[[-32.3  -8.9   4.9 -10.2  63.6  39.2 -24.0 -15.8 -18.2 -49.0 -47.5 -12.3]
 [ -4.5   2.6   3.8  37.8   6.0  28.3  23.5  14.0 -35.4 -22.6  45.3  36.1]
 [ 18.0  24.3 -12.3  -5.6  25.6 -14.3 -26.1 -29.9  62.5   6.0 -16.2  45.7]
 [  8.1   5.7 -36.1  41.1  50.7   5.0  16.2 -57.3  10.7   9.0 -11.9  47.3]]
->
[[  8.1   5.7 -36.1  41.1  50.7   5.0  16.2 -57.3  10.7   9.0 -11.9  47.3]
 [ 18.0  24.3 -12.3  -5.6  25.6 -14.3 -26.1 -29.9  62.5   6.0 -16.2  45.7]
 [ -4.5   2.6   3.8  37.8   6.0  28.3  23.5  14.0 -35.4 -22.6  45.3  36.1]
 [-32.3  -8.9   4.9 -10.2  63.6  39.2 -24.0 -15.8 -18.2 -49.0 -47.5 -12.3]]

[[  7.5  13.2  22.3   2.3 -11.1 -43.1  37.4  20.9 -56.6  -8.0  15.8  29.3
  -11.0]
 [  2.1 -36.2   9.9   1.1  49.2  29.5 -37.0  -9.2  36.8  39.4 -20.0  33.6
    1.9]
 [ 36.3  -0.4  14.6   2.8   8.0 -16.1  20.9  29.1  31.1  17.6  13.0 -10.1
  -40.9]
 [ -4.7 -10.0  18.5 -68.3   3.0   0.1 -12.0  48.1 -42.7 -10.8 -32.0  25.7
  -24.4]
 [-31.5   0.2 -30.2   5.8   3.0 -61.5  33.3  23.1 -23.3 -10.7  -9.0  -8.5
    4.8]]
->
[[-31.5   0.2 -30.2   5.8   3.0 -61.5  33.3  23.1 -23.3 -10.7  -9.0  -8.5
    4.8]
 [  2.1 -36.2   9.9   1.1  49.2  29.5 -37.0  -9.2  36.8  39.4 -20.0  33.6
    1.9]
 [ 36.3  -0.4  14.6   2.8   8.0 -16.1  20.9  29.1  31.1  17.6  13.0 -10.1
  -40.9]
 [ -4.7 -10.0  18.5 -68.3   3.0   0.1 -12.0  48.1 -42.7 -10.8 -32.0  25.7
  -24.4]
 [  7.5  13.2  22.3   2.3 -11.1 -43.1  37.4  20.9 -56.6  -8.0  15.8  29.3
  -11.0]]

[[-31.5  67.9 -36.6 -38.8 -48.9   5.3 -28.1  63.9  41.5  26.7  73.0]
 [ 42.5 -38.2  20.9  65.2  81.3  18.1  -7.1 -32.9 -23.8 -38.0 -43.3]
 [ 42.3 -38.1  21.1  65.1  81.3  18.4  -7.0 -32.7 -24.0 -38.1 -43.3]
 [-33.2  69.5 -35.6 -40.7 -49.7   8.9 -27.2  65.9  40.2  25.9  73.6]
 [-31.1  66.7 -37.0 -37.3 -48.7   3.7 -27.3  62.3  41.8  27.3  72.2]
 [-31.5  67.8 -36.5 -38.6 -48.9   5.0 -28.1  63.6  41.5  27.1  72.9]
 [ 41.0 -37.3  21.9  64.1  80.7  20.7  -6.0 -31.7 -25.1 -38.3 -43.1]
 [ 41.7 -37.6  21.4  64.5  81.0  20.0  -6.4 -32.0 -24.6 -38.6 -43.1]]
->
[[-31.1  66.7 -37.0 -37.3 -48.7   3.7 -27.3  62.3  41.8  27.3  72.2]
 [-31.5  67.9 -36.6 -38.8 -48.9   5.3 -28.1  63.9  41.5  26.7  73.0]
 [-31.5  67.8 -36.5 -38.6 -48.9   5.0 -28.1  63.6  41.5  27.1  72.9]
 [-33.2  69.5 -35.6 -40.7 -49.7   8.9 -27.2  65.9  40.2  25.9  73.6]
 [ 42.5 -38.2  20.9  65.2  81.3  18.1  -7.1 -32.9 -23.8 -38.0 -43.3]
 [ 42.3 -38.1  21.1  65.1  81.3  18.4  -7.0 -32.7 -24.0 -38.1 -43.3]
 [ 41.7 -37.6  21.4  64.5  81.0  20.0  -6.4 -32.0 -24.6 -38.6 -43.1]
 [ 41.0 -37.3  21.9  64.1  80.7  20.7  -6.0 -31.7 -25.1 -38.3 -43.1]]

[[  2.6  -2.9  19.6  -9.0   6.0]
 [-11.7 -27.1   4.3  44.3  54.6]
 [  8.8 -12.2  24.6  -8.1  10.7]
 [ 20.0 -53.4  26.2  -5.0 -14.3]
 [ 13.0 -33.5  14.4   9.2  31.3]
 [  5.1  -2.5 -31.3  18.8  55.1]
 [ 28.0  16.0  10.6  10.7 -13.6]
 [ -6.2  10.7 -62.4  -3.6 -10.7]
 [ 19.2  -4.0  -6.4   7.6  19.2]
 [ 20.1 -40.3 -36.1  -3.9  30.4]
 [-18.2 -21.1 -13.6  15.9  15.4]]
->
[[ -6.2  10.7 -62.4  -3.6 -10.7]
 [ 20.1 -40.3 -36.1  -3.9  30.4]
 [  5.1  -2.5 -31.3  18.8  55.1]
 [-18.2 -21.1 -13.6  15.9  15.4]
 [ 19.2  -4.0  -6.4   7.6  19.2]
 [-11.7 -27.1   4.3  44.3  54.6]
 [ 28.0  16.0  10.6  10.7 -13.6]
 [ 13.0 -33.5  14.4   9.2  31.3]
 [  2.6  -2.9  19.6  -9.0   6.0]
 [  8.8 -12.2  24.6  -8.1  10.7]
 [ 20.0 -53.4  26.2  -5.0 -14.3]]

[[ 41.5 -44.0 -42.5  54.6 -42.8  51.5 -44.2]
 [ 63.8 -50.8 -54.5  75.2 -51.6  71.2 -52.9]
 [-12.7 -37.0 -32.4  22.0 -37.4  25.0 -36.2]
 [-51.1  56.3  60.8 -47.6  56.3 -42.0  58.4]
 [-42.8  38.2  38.9 -50.2  38.1 -47.2  39.4]
 [ 82.8 -30.1 -41.8  55.2 -32.7  48.1 -35.5]
 [ 39.9 -52.4 -57.8  37.6 -53.5  33.5 -55.0]]
->
[[ 39.9 -52.4 -57.8  37.6 -53.5  33.5 -55.0]
 [ 63.8 -50.8 -54.5  75.2 -51.6  71.2 -52.9]
 [ 41.5 -44.0 -42.5  54.6 -42.8  51.5 -44.2]
 [ 82.8 -30.1 -41.8  55.2 -32.7  48.1 -35.5]
 [-12.7 -37.0 -32.4  22.0 -37.4  25.0 -36.2]
 [-42.8  38.2  38.9 -50.2  38.1 -47.2  39.4]
 [-51.1  56.3  60.8 -47.6  56.3 -42.0  58.4]]

[[ 26.1  56.2 -66.1]
 [-65.9  13.3  17.4]
 [ 12.5  -1.6  -9.0]
 [-12.9 -19.3 -17.4]
 [  2.6 -10.0  43.3]]
->
[[ 26.1  56.2 -66.1]
 [-12.9 -19.3 -17.4]
 [ 12.5  -1.6  -9.0]
 [-65.9  13.3  17.4]
 [  2.6 -10.0  43.3]]

[[-79.8 -78.7  51.8 -77.0  77.1 -72.2  82.0  80.9   8.0]
 [-71.4 -80.7 -82.5  72.8  81.4 -78.6  51.7  64.2 -79.7]
 [-70.4  77.5 -73.9 -31.6 -25.0  83.1 -77.7 -83.8 -79.1]
 [-57.7   2.4  20.7  38.1 -41.7  60.7 -74.9 -51.9  20.1]]
->
[[-71.4 -80.7 -82.5  72.8  81.4 -78.6  51.7  64.2 -79.7]
 [-70.4  77.5 -73.9 -31.6 -25.0  83.1 -77.7 -83.8 -79.1]
 [-57.7   2.4  20.7  38.1 -41.7  60.7 -74.9 -51.9  20.1]
 [-79.8 -78.7  51.8 -77.0  77.1 -72.2  82.0  80.9   8.0]]
